Facts:
babam	Ψ	980; badeto	Ψ	722; beku	Ψ	640; bemus	Ψ	701; bizibri	Ψ	877; bobipluk	Ψ	640; bobruda	Ψ	640
bodem	Ψ	640; bodrefek	Ψ	128; boskon	Ψ	877; botor	Ψ	722; branuvom	Ψ	101; braplen	Ψ	877; brastizis	Ψ	640
brazam	Ψ	640; bredrodu	Ψ	722; bregrilim	Ψ	640; briskam	Ψ	640; brivem	Ψ	640; broskes	Ψ	722; brosta	Ψ	640
bruziso	Ψ	128; buluk	Ψ	722; dagruk	Ψ	640; dastis	Ψ	722; debal	Ψ	877; deplam	Ψ	877; dibron	Ψ	640
dila	Ψ	640; dilim	Ψ	877; dipu	Ψ	640; direnus	Ψ	640; diza	Ψ	877; doma	Ψ	640; dregas	Ψ	640
drikul	Ψ	640; drununuk	Ψ	722; drutra	Ψ	980; duklan	Ψ	101; dunel	Ψ	640; dunu	Ψ	640; faklan	Ψ	877
falor	Ψ	701; fenis	Ψ	640; fliza	Ψ	640; flolen	Ψ	877; fodrem	Ψ	640; fosen	Ψ	877; fotrok	Ψ	640
gekar	Ψ	640; gesku	Ψ	722; gobru	Ψ	877; grefur	Ψ	101; gregi	Ψ	101; gribruk	Ψ	877; grisko	Ψ	128
kana	Ψ	877; kezes	Ψ	640; kibus	Ψ	980; kizu	Ψ	640; klabre	Ψ	980; klabrur	Ψ	640; kladistos	Ψ	722
klaste	Ψ	722; klatru	Ψ	640; klerus	Ψ	640; kliflori	Ψ	877; kloskal	Ψ	101; klugruk	Ψ	640; koflam	Ψ	980
kuples	Ψ	640; laflas	Ψ	877; lanu	Ψ	640; laril	Ψ	877; ledesi	Ψ	640; liflar	Ψ	640; lomam	Ψ	980
lopel	Ψ	877; lukle	Ψ	980; mavil	Ψ	980; mosetron	Ψ	877; mozek	Ψ	640; mudres	Ψ	877; mulubrar	Ψ	980
munazas	Ψ	640; nakivas	Ψ	701; nalu	Ψ	640; namil	Ψ	877; nasi	Ψ	701; naskem	Ψ	640; nastis	Ψ	980
nevu	Ψ	640; nezoso	Ψ	640; nimu	Ψ	640; ninul	Ψ	980; nitar	Ψ	101; nizem	Ψ	877; nodrir	Ψ	722
noplen	Ψ	128; notrus	Ψ	128; nulek	Ψ	980; nuskogrim	Ψ	640; padar	Ψ	640; pefu	Ψ	640; pepum	Ψ	980
plako	Ψ	877; plastaza	Ψ	640; plegrul	Ψ	640; pleplil	Ψ	128; plisal	Ψ	640; plogril	Ψ	722; ploklabre	Ψ	722
pustes	Ψ	640; rabom	Ψ	722; ratre	Ψ	722; refle	Ψ	877; ribrok	Ψ	640; rokel	Ψ	722; roskil	Ψ	640
sagril	Ψ	980; sastek	Ψ	701; sedaler	Ψ	877; sesor	Ψ	722; sesur	Ψ	640; silus	Ψ	640; skomogun	Ψ	640
skoral	Ψ	640; skudom	Ψ	640; skulal	Ψ	877; skuvafam	Ψ	640; sozefli	Ψ	722; stazun	Ψ	877; stefis	Ψ	722
stegigol	Ψ	640; stevogru	Ψ	640; stire	Ψ	701; suflo	Ψ	640; suno	Ψ	722; suplor	Ψ	722; suski	Ψ	128
sutabros	Ψ	640; taflo	Ψ	877; tagak	Ψ	877; tikon	Ψ	640; toti	Ψ	128; traklak	Ψ	640; tredir	Ψ	640
trivom	Ψ	640; trodruvi	Ψ	640; trogrek	Ψ	640; trubu	Ψ	877; vanotrul	Ψ	640; vaskemul	Ψ	640; vedrok	Ψ	640
venam	Ψ	640; vezer	Ψ	128; vidreklal	Ψ	980; vifin	Ψ	640; viko	Ψ	877; vinis	Ψ	701; vonem	Ψ	877
vopas	Ψ	980; votras	Ψ	877; votre	Ψ	701; vuklun	Ψ	701; vumom	Ψ	701; zabu	Ψ	101; zaflar	Ψ	877
zatres	Ψ	640; zetrotu	Ψ	980; ziku	Ψ	877; zila	Ψ	640; zubom	Ψ	640; zugrastal	Ψ	980; bobipluk	β	branuvom
bobipluk	β	pepum; bobruda	β	skuvafam; bobruda	β	klaste; bobruda	β	branuvom; bobruda	β	tagak; boskon	β	bredrodu; boskon	β	direnus
boskon	β	viko; boskon	β	zabu; botor	β	klugruk; botor	β	gregi; braplen	β	munazas; braplen	β	tagak; brastizis	β	silus
brastizis	β	vumom; brastizis	β	stevogru; brastizis	β	rabom; brastizis	β	kibus; brastizis	β	fenis; brazam	β	dunu; brivem	β	briskam
brivem	β	skudom; brivem	β	suflo; brivem	β	fodrem; dagruk	β	mudres; dagruk	β	silus; dagruk	β	dastis; deplam	β	trodruvi
deplam	β	naskem; drikul	β	skudom; drikul	β	viko; drikul	β	beku; drununuk	β	sesur; drununuk	β	brosta; drununuk	β	nezoso
drununuk	β	munazas; drununuk	β	sutabros; dunel	β	nodrir; dunel	β	direnus; dunel	β	broskes; dunel	β	drutra; dunel	β	bizibri
gesku	β	drutra; gribruk	β	faklan; gribruk	β	roskil; gribruk	β	bizibri; gribruk	β	kibus; gribruk	β	padar; kezes	β	vifin
kezes	β	branuvom; kizu	β	ziku; kizu	β	vuklun; klabre	β	trogrek; kladistos	β	nodrir; kladistos	β	fotrok; kladistos	β	bregrilim
klatru	β	briskam; klatru	β	stefis; klatru	β	debal; klatru	β	nastis; koflam	β	doma; koflam	β	sutabros; laril	β	sesur
laril	β	lanu; laril	β	nuskogrim; lopel	β	grefur; lopel	β	zetrotu; lopel	β	mulubrar; mavil	β	doma; mavil	β	stefis
mavil	β	vaskemul; mavil	β	badeto; mosetron	β	noplen; mosetron	β	nuskogrim; nakivas	β	pustes; nakivas	β	nizem; nakivas	β	duklan
nakivas	β	suflo; nakivas	β	plisal; ninul	β	bizibri; notrus	β	votre; notrus	β	zabu; pefu	β	doma; pefu	β	tagak
plako	β	bredrodu; plako	β	flolen; pleplil	β	lomam; pleplil	β	lanu; plogril	β	dilim; plogril	β	brosta; ribrok	β	gobru
ribrok	β	venam; ribrok	β	fodrem; ribrok	β	nuskogrim; ribrok	β	padar; rokel	β	rabom; sedaler	β	laflas; skomogun	β	mudres
skomogun	β	klabrur; skomogun	β	zaflar; skomogun	β	padar; skomogun	β	bregrilim; skulal	β	tagak; sozefli	β	dilim; sozefli	β	klabrur
sozefli	β	vinis; stazun	β	vuklun; stegigol	β	nezoso; stegigol	β	lukle; stegigol	β	kloskal; stegigol	β	pepum; suno	β	dibron
suno	β	flolen; suplor	β	skuvafam; suplor	β	tagak; suplor	β	nuskogrim; taflo	β	ratre; taflo	β	skudom; taflo	β	plegrul
tikon	β	vopas; tikon	β	sesur; toti	β	vuklun; tredir	β	vuklun; trivom	β	klabrur; vanotrul	β	fenis; vanotrul	β	kuples
vedrok	β	noplen; vonem	β	bodrefek; vonem	β	vuklun; vonem	β	kibus; votras	β	bodrefek; votras	β	votre; zatres	β	votre
zatres	β	noplen; zila	β	dilim; zila	β	zaflar; zila	β	fosen; zubom	β	pustes; zubom	β	zugrastal; zubom	β	faklan
zubom	β	stire; zubom	β	traklak; zubom	β	sutabros; zubom	β	flolen; beku	Λ	nalu; bemus	Λ	noplen; boskon	Λ	suplor
brastizis	Λ	munazas; brazam	Λ	suski; bregrilim	Λ	sesor; brivem	Λ	nastis; broskes	Λ	nizem; brosta	Λ	stire; bruziso	Λ	zaflar
buluk	Λ	nezoso; dagruk	Λ	stevogru; dastis	Λ	kuples; debal	Λ	vezer; dibron	Λ	roskil; dila	Λ	drununuk; dipu	Λ	bodrefek
diza	Λ	mulubrar; doma	Λ	vidreklal; drununuk	Λ	ziku; drutra	Λ	diza; duklan	Λ	mudres; dunu	Λ	rabom; fenis	Λ	kizu
fliza	Λ	fosen; flolen	Λ	koflam; fotrok	Λ	vumom; gekar	Λ	dunu; gregi	Λ	nulek; gribruk	Λ	sesur; grisko	Λ	mozek
kana	Λ	gribruk; kizu	Λ	zatres; klerus	Λ	vinis; kliflori	Λ	brosta; kloskal	Λ	nitar; klugruk	Λ	grisko; koflam	Λ	vanotrul
kuples	Λ	ploklabre; laril	Λ	bobipluk; liflar	Λ	gregi; lopel	Λ	sedaler; mosetron	Λ	lukle; mozek	Λ	skoral; mudres	Λ	fenis
munazas	Λ	drutra; nakivas	Λ	gobru; namil	Λ	plastaza; nastis	Λ	liflar; nevu	Λ	bredrodu; nitar	Λ	ratre; noplen	Λ	sastek
notrus	Λ	laril; nuskogrim	Λ	taflo; padar	Λ	falor; pefu	Λ	trivom; pepum	Λ	botor; plako	Λ	dibron; plastaza	Λ	laflas
plisal	Λ	lopel; ploklabre	Λ	tagak; pustes	Λ	babam; rabom	Λ	pefu; refle	Λ	vaskemul; sastek	Λ	plegrul; sedaler	Λ	dipu
sesor	Λ	lomam; sesur	Λ	zabu; silus	Λ	namil; skoral	Λ	silus; skuvafam	Λ	gesku; sozefli	Λ	suno; stazun	Λ	trodruvi
stegigol	Λ	direnus; stevogru	Λ	bregrilim; stire	Λ	padar; suflo	Λ	naskem; suplor	Λ	bobruda; suski	Λ	bizibri; tredir	Λ	dilim
trivom	Λ	trogrek; trodruvi	Λ	dagruk; trogrek	Λ	mosetron; trubu	Λ	bodem; vaskemul	Λ	plogril; vedrok	Λ	venam; vezer	Λ	branuvom
vidreklal	Λ	zetrotu; vifin	Λ	badeto; viko	Λ	vuklun; vinis	Λ	rokel; vopas	Λ	boskon; votras	Λ	brazam; votre	Λ	nevu
vuklun	Λ	trubu; zabu	Λ	nasi; zatres	Λ	ninul; zetrotu	Λ	vopas; zubom	Λ	viko; zugrastal	Λ	kloskal

Known rows:
vonem: [-1 -3 -5  0 -1  1 -2 -1  2 -6 10  5  3  0  5 -2  7  0  2 11 -1 -2  0  1
  1  1  3  8  5]
pefu: [-6 -2 -3 -3 -2 -1 -3 -1  1 -8  5  7  1  0 -2 -6  6  0  3  9  0 -1  0 -1
  1 -2  2  7  6]
gesku: [-12  -6  -2   1  -2   4  -9  -5   4   5   2  19   3   4  -7  -4   9  -3
   1  -1   8   4  -1   2   7  -3   6  15  -2]
brazam: [  1  -9  -2   1  -4 -10   3   8  -3  29   3   1   5  -2  -8 -12  19   5
  -2  14 -11 -25   2  -1  14  -6   8 -12  14]
vanotrul: [-3 -7 -5  0 -3  6 -4 -4  3  1 10 14  6  2 -8 -8 10 -2  1  0 12  0 -1  0
  0  1  4 10  2]
mosetron: [-2 -4 -6  3 -2  1 -1 -4  5 -3  8 13  2  0  2 -2  6 -1  1  8 -8  4  0  3
  4 -1  3  7  6]
drununuk: [-9  1 -2 -1 -3 -1 -3 -5  2 -1  2  4  0  2 -3 -4  4  0  3  6 -2  2 -1 -2
  3 -3  5 14  2]
toti: [ 2  1 -3  0 -3 -2 -1 -7  2 -2  2  3  2  7  2 -7  4 -1  4 11 -6  0 -1 -6
  1  0  6 15  2]
skuvafam: [-13   5   0   2   2  -3  -2   0  -4  -4  -6  -9  -5  -6 -14  10  -7   3
  -2  -1   0  16   1   1   4  -2   0  -9  -2]
doma: [ -2   3   1  -1   3  -6   2   4  -4  -3  -4 -10  -6  -6   1   4  -4   2
   1   0  -6   3   0  -3  -2  -1  -5 -17   2]
badeto: [ -2  -3   6  -1   0   5  -2  -1   1   9  -6  -4   2   4 -10   2   1  -1
  -5 -14  16   0   0   0  -2   0   0  -3  -6]
liflar: [ 0  0 -2  1  0 -2  0 -2 -1  3  4  8 -1 -2 -1  0  2 -1  1 -3 -1  4  0 -2
  3 -1 -1 -1  1]
fosen: [-2  1  4 -1  1 10 -1  7  6  5 -6 -3  3  4  0  4  1 -1 -4 -9 11 -5  1 11
 -1 -1 -1  3 -6]
beku: [ -8   3   4  -1   3  -3   1   4  -3  -4  -9 -11  -7  -6   2   6  -6   3
   0   1  -5   5   0   2  -1  -4  -3 -13   1]
bodem: [ 0 -3  1  0 -2  7 -2 -1  4  8 -2 11  3  2 -2 -4  4 -2  0 -8  6 -2 -1  4
  3 -2  1  3 -1]
lomam: [  7  -3   5   3   1   8   0   3   3   1 -10  -1   6   5  -2   0  -2  -1
  -6 -10   9  -4   0  10  -1   3   3   4 -12]
padar: [ -1   2   2   1   1   2   2   1  -1   4  -3   0  -2  -3  -1   3  -4   0
  -3 -10   0   1   0   2   1  -1  -3 -10   1]

Rows:
No name comes twice in this set of rows, the named rows included.
[ 13   2   2   3   3  -6   5   4  -5  -7  -8 -15  -3  -2   9   4 -10   2
  -2   4  -9  -4   1  -1  -4   4  -1 -12  -4] : zugrastal
[ -3   5   8  -6   2  14   1   3   4  -6  -7   2   1   5   5  -3  -3  -3
  -1 -13  11   1  -1   8  -8   0  -4   1  -7] : naskem
[-4 -2  2 -3 -1  7 -2  4  5  0 -1  7  3  3 -1 -4  5 -1 -1 -5  8 -7  0  6
  0 -3  1  9 -1] : nalu
[ 14 -12 -11   6  -5 -11 -12  -2  25 -26   0  -5   3 -14  -1  18   2  -1
   5   1 -12 -25   0 -11  -7  -3  -1  40  19] : sedaler
[  1   3  -4   7   2 -11  -1   0  -8  -8  -1 -13  -3   0  -8  10 -11   1
  -1   1   1   9   2   1   6   6   0  -4 -15] : pepum
[ -5  -1  -4  -2  -1  -4  -1   0   0 -10   3   4  -3  -5   7  -7   4   2
   5  17 -15   1  -2  -2   2  -5   2   5  12] : tredir
[-11  -8  -3   1  -1   1   0  -1 -13  38  11  18   7  11 -11 -15  18   1
  -2   5   8   3   0   1  18   0   7 -14  -7] : botor
[-15  -3 -10   3   1 -10  -7  -3  -3  -9  11   6  -3  -3  -8   2   5   2
   4  15  -2  12   0  -4   9   0   1   2   3] : vedrok
[ 15  -7  -2   4   2  -1  -3   3   5 -10  -4  -6   5   2   0   9  -6  -2
  -4 -14  15 -14   2   0  -5   6  -3  12 -11] : mulubrar
[  3  -4  -6   1  -2  -2  -5  -1  10 -16   4   1   1  -4   2   5   2  -1
   4   5  -5  -6   0  -3  -4   0   0  20   7] : lopel

Now the same things, written a new way:
Known rows:
doma: [ -9   0  -3  -5   2   9   3  10 -12   4  -5  -9  -6  -8   8]
bobruda: [  0  -3 -12   6  -4  12  20   1 -14  17   1  12  15 -27 -11]
bodrefek: [ 13  -2   2  -4 -10   3   2  -4   7  -7   2   4   6  10 -15]
dipu: [-3 -3 11 -3 -1  0  4  3 -6 -3 -8 -6  4  6  1]
nezoso: [  8   1  12  10  -1  -1   6  -2   1   1  -9  -8  12   5 -10]
bredrodu: [  5   9   1   6 -23  -8   8 -20  11  -3  -1  19 -14   5  -8]
boskon: [ 1 -8  3  5 13  1 -7 -4 -3  2 12  4  5  0  4]
briskam: [-2 -3 10 -1  1  1  4  4 -3 -1 -7 -5  4  5  0]
dila: [  3   2   0 -10   4  10   4  12  -8   5   3 -14   4   7  14]
vanotrul: [ 0 -6 15 18  8 -3  4  1  8  4 -3  0 13 -3 -7]
zugrastal: [ 16  28 -23  -3  -6  11 -15  -3  -4   2  10  -9 -17  -2  -1]
brosta: [-1 -5  7  1  5  5  7  1 -5  3 -1 -5  2  8  0]
brazam: [ 1 -4  2  6 16  5  3  4  0  1  0 -3  6  1 -2]
dibron: [ -7  -7   7  -5   1   3   0  -4  -7 -12 -14   1  -3   5  -4]
traklak: [-2 -3  9 -2  1 -1  4  3 -5 -3 -8 -6  3  5 -1]
falor: [  7   4  -1   3 -16   5  15  -1   2  -4   3   6   4  16 -13]
sesor: [  4  14  -9  -4 -12 -11   4  -7   5   0   2   5 -13   4  -4]

Rows:
No name comes twice in this set of rows, the named rows included.
[-15 -17  10   8   4  -9  10  -2   1   1  -5  10   5  -5  -8] : bobipluk
[ -1  -5   3  -5   3 -12  -5   0  -9   6   5 -11   5   6  -1] : mudres
[ 13  16  -9   6 -19   6  -7  -9   3   4   9   6 -13   0  -2] : drutra
[  7   9 -14   8   1   2  15  -4  10  16  23  17 -12  -2   1] : drununuk
[  2  -9   8  -1  -3   0   7 -13  -4 -11 -13   1   3  10 -13] : roskil
[ -5  -3  10   2   0   5  -1  -2  -4  -8 -14  -7  -1   0   1] : kuples
[  2 -14   0  12  18   1  -4  -2   2   5  14   0   0  -2   4] : gribruk
[  7  10 -17   7 -16  12  -2 -17 -23  16  -4   2  11 -38 -18] : tagak
[-5 -6  6  0 13  1  1 10  0 -1  2 12  6 -3  3] : ribrok
[-16  -7  -6  16  12  -2  11  -2  12   9  19  19 -41  -2  11] : sozefli
[ -5   5   3   9   7   1 -21   4  -4   5   0 -20  -2 -10  11] : flolen
[ -1  -7   0 -17 -15  15   6  10  -4  -2   9   3 -15   8  12] : bruziso
[  6  18  -8   0  -7 -13   3  -5   9   5   3  -1 -10   3  -4] : rabom
[ 1 -3 -1 -1  3  7  2  9  6 -2  9  8 -7 -1 -5] : pleplil
[ -2   6 -28   3  -3  13   0   1 -21  26   8   5   9 -43  -4] : skulal

